Here is a tiny trained network, its code and every weight. The questions are about switching its units off for an input and a class, where a switched-off unit gives its printed mean instead of its output.

import numpy as np


def w(rows, s, z=0):
    codes = np.array(rows[::2]) - 128.0
    scale = np.full(codes.shape[1], s)
    scale[-1] = z or s
    return codes * scale


def f(y):
    return np.maximum(y, 0)


def log_softmax(a):
    a = a - a.max(-1, keepdims=True)
    return a - np.log(np.exp(a).sum(-1, keepdims=True))


def net(x, mask):
    res = np.array(x, float).reshape(1, 7) / 4 @ E
    y = f(res @ A[0][:, :-1].T + A[0][:, -1])
    res = res + np.where(mask, y, B[0][:, -1]) @ B[0][:, :-1]
    return log_softmax(res[-1] @ U[:, :-1].T + U[:, -1])


A, B = {}, {}
E = w([
[138,123,126,136,117,124,110,127],'x0',
[117,187,181,89,143,160,32,74],'x1',
[163,87,191,130,214,26,114,130],'x2',
[141,123,128,139,115,124,107,131],'x3',
[142,113,171,116,117,153,141,150],'x4',
[7,142,145,115,89,58,92,184],'x5',
[135,123,133,130,121,130,120,131],'x6',
],0.018)
A[0] = w([
[134,36,95,138,113,93,176,137,254],'neuron 1',
[175,154,79,171,135,247,149,93,234],'neuron 2',
[122,248,152,64,108,160,71,101,134],'neuron 3',
[214,129,121,117,192,138,147,96,148],'neuron 4',
[190,94,104,179,178,118,170,149,233],'neuron 5',
[184,128,105,151,189,125,131,143,95],'neuron 6',
[112,152,79,142,46,157,172,169,231],'neuron 7',
[163,130,152,133,149,164,123,52,110],'neuron 8',
[117,135,179,118,182,87,97,111,99],'neuron 9',
],0.014,0.0053)
B[0] = w([
[43,166,142,163,72,92,193,168,211],'neuron 1',
[135,192,194,248,236,86,156,212,251],'neuron 2',
[155,196,194,128,85,231,82,60,233],'neuron 3',
[174,136,107,75,62,149,136,70,212],'neuron 4',
[92,149,144,119,25,91,133,83,215],'neuron 5',
[101,172,165,57,125,137,181,102,175],'neuron 6',
[41,64,71,132,87,143,122,127,223],'neuron 7',
[169,81,13,84,166,121,132,102,192],'neuron 8',
[146,133,103,118,227,114,107,120,184],'neuron 9',
],0.012,0.027)
U = w([
[120,120,167,195,143,36,150,206,206],'0',
[119,166,165,95,25,184,121,57,79],'1',
[173,147,203,147,236,157,65,119,198],'2',
[220,72,88,59,156,190,106,50,2],'3',
[79,11,38,124,92,201,113,172,161],'4',
],0.012,0.0029)

Each question gives the input, the list of numbers given to net, and the class t.
The units are the neurons (one row each of A and B). Each row of codes is followed by its name. A weight is (code - 128) times the scale printed after its matrix; where a second scale follows, it is the last column's (A, B and U).
mask holds one flag per neuron, in row order. A switched-off neuron (its flag False) gives its mean, the last column of its row in B, instead of its output. The means were averaged over made-up inputs and are rounded, as every weight is.
A unit's drop is (log p(t) with every unit on - log p(t) with that unit switched off) / (log p(t) with every unit on - log p(t) with every unit switched off).
The circuit of an input: a set's keep is (log p(t) with only the set's units on - log p(t) with every unit switched off) / (log p(t) with every unit on - log p(t) with every unit switched off). Starting from all 9 units, units are removed one at a time, each time the one whose removal leaves the highest keep (on an exact tie, the one counted first), for as long as the keep stays at least 0.8.
units of the circuit, in order: the units of the circuit, biggest drop first
unit that matters most: the unit with the biggest drop
k most important neurons: the k neurons with the biggest drops, biggest first
drop when u is switched off: that unit's drop, to one decimal
input [-2,4,-8,4,-4,-6,-4], class 2: units of the circuit, in order -> neuron 2
input [-3,-6,3,6,3,-6,7], class 1: 2 most important neurons -> neuron 4; neuron 5
input [-6,0,0,-3,-1,-7,5], class 0: 2 most important neurons -> neuron 2; neuron 3
input [-5,4,-3,2,-8,0,-1], class 2: 3 most important neurons -> neuron 5; neuron 4; neuron 1
input [6,0,7,5,-2,-4,-7], class 1: 2 most important neurons -> neuron 5; neuron 6
input [5,-6,6,1,5,0,-5], class 1: 3 most important neurons -> neuron 2; neuron 5; neuron 6
input [-8,5,2,4,5,0,-6], class 3: 2 most important neurons -> neuron 2; neuron 1
input [6,-7,1,-5,-3,-4,-6], class 1: 2 most important neurons -> neuron 5; neuron 4
input [-5,-5,8,5,8,-1,5], class 1: 2 most important neurons -> neuron 2; neuron 5
input [3,4,3,7,0,-8,-1], class 3: 2 most important neurons -> neuron 8; neuron 4
input [0,-4,-3,-6,5,0,-6], class 0: 2 most important neurons -> neuron 8; neuron 4
input [1,-5,-1,0,-1,4,-3], class 4: 2 most important neurons -> neuron 2; neuron 7
input [-4,5,3,-3,7,1,4], class 2: 2 most important neurons -> neuron 4; neuron 7
input [7,0,-8,2,-8,8,-3], class 4: 2 most important neurons -> neuron 7; neuron 5
input [-4,-1,-8,-1,8,6,8], class 4: units of the circuit, in order -> neuron 7
input [-7,-5,0,6,6,-6,-7], class 0: 3 most important neurons -> neuron 2; neuron 3; neuron 1
input [3,4,2,5,3,-6,4], class 3: 2 most important neurons -> neuron 8; neuron 4
input [8,5,7,-3,6,-2,2], class 3: drop when neuron 5 is switched off -> 0.0
input [1,2,-2,-3,4,-1,1], class 2: drop when neuron 5 is switched off -> 0.1
input [-8,1,8,4,-1,7,-2], class 2: unit that matters most -> neuron 9
input [-7,0,-6,-2,-7,-5,-5], class 0: drop when neuron 2 is switched off -> 1.3
input [-5,-6,4,-3,4,-1,7], class 1: drop when neuron 2 is switched off -> 1.9
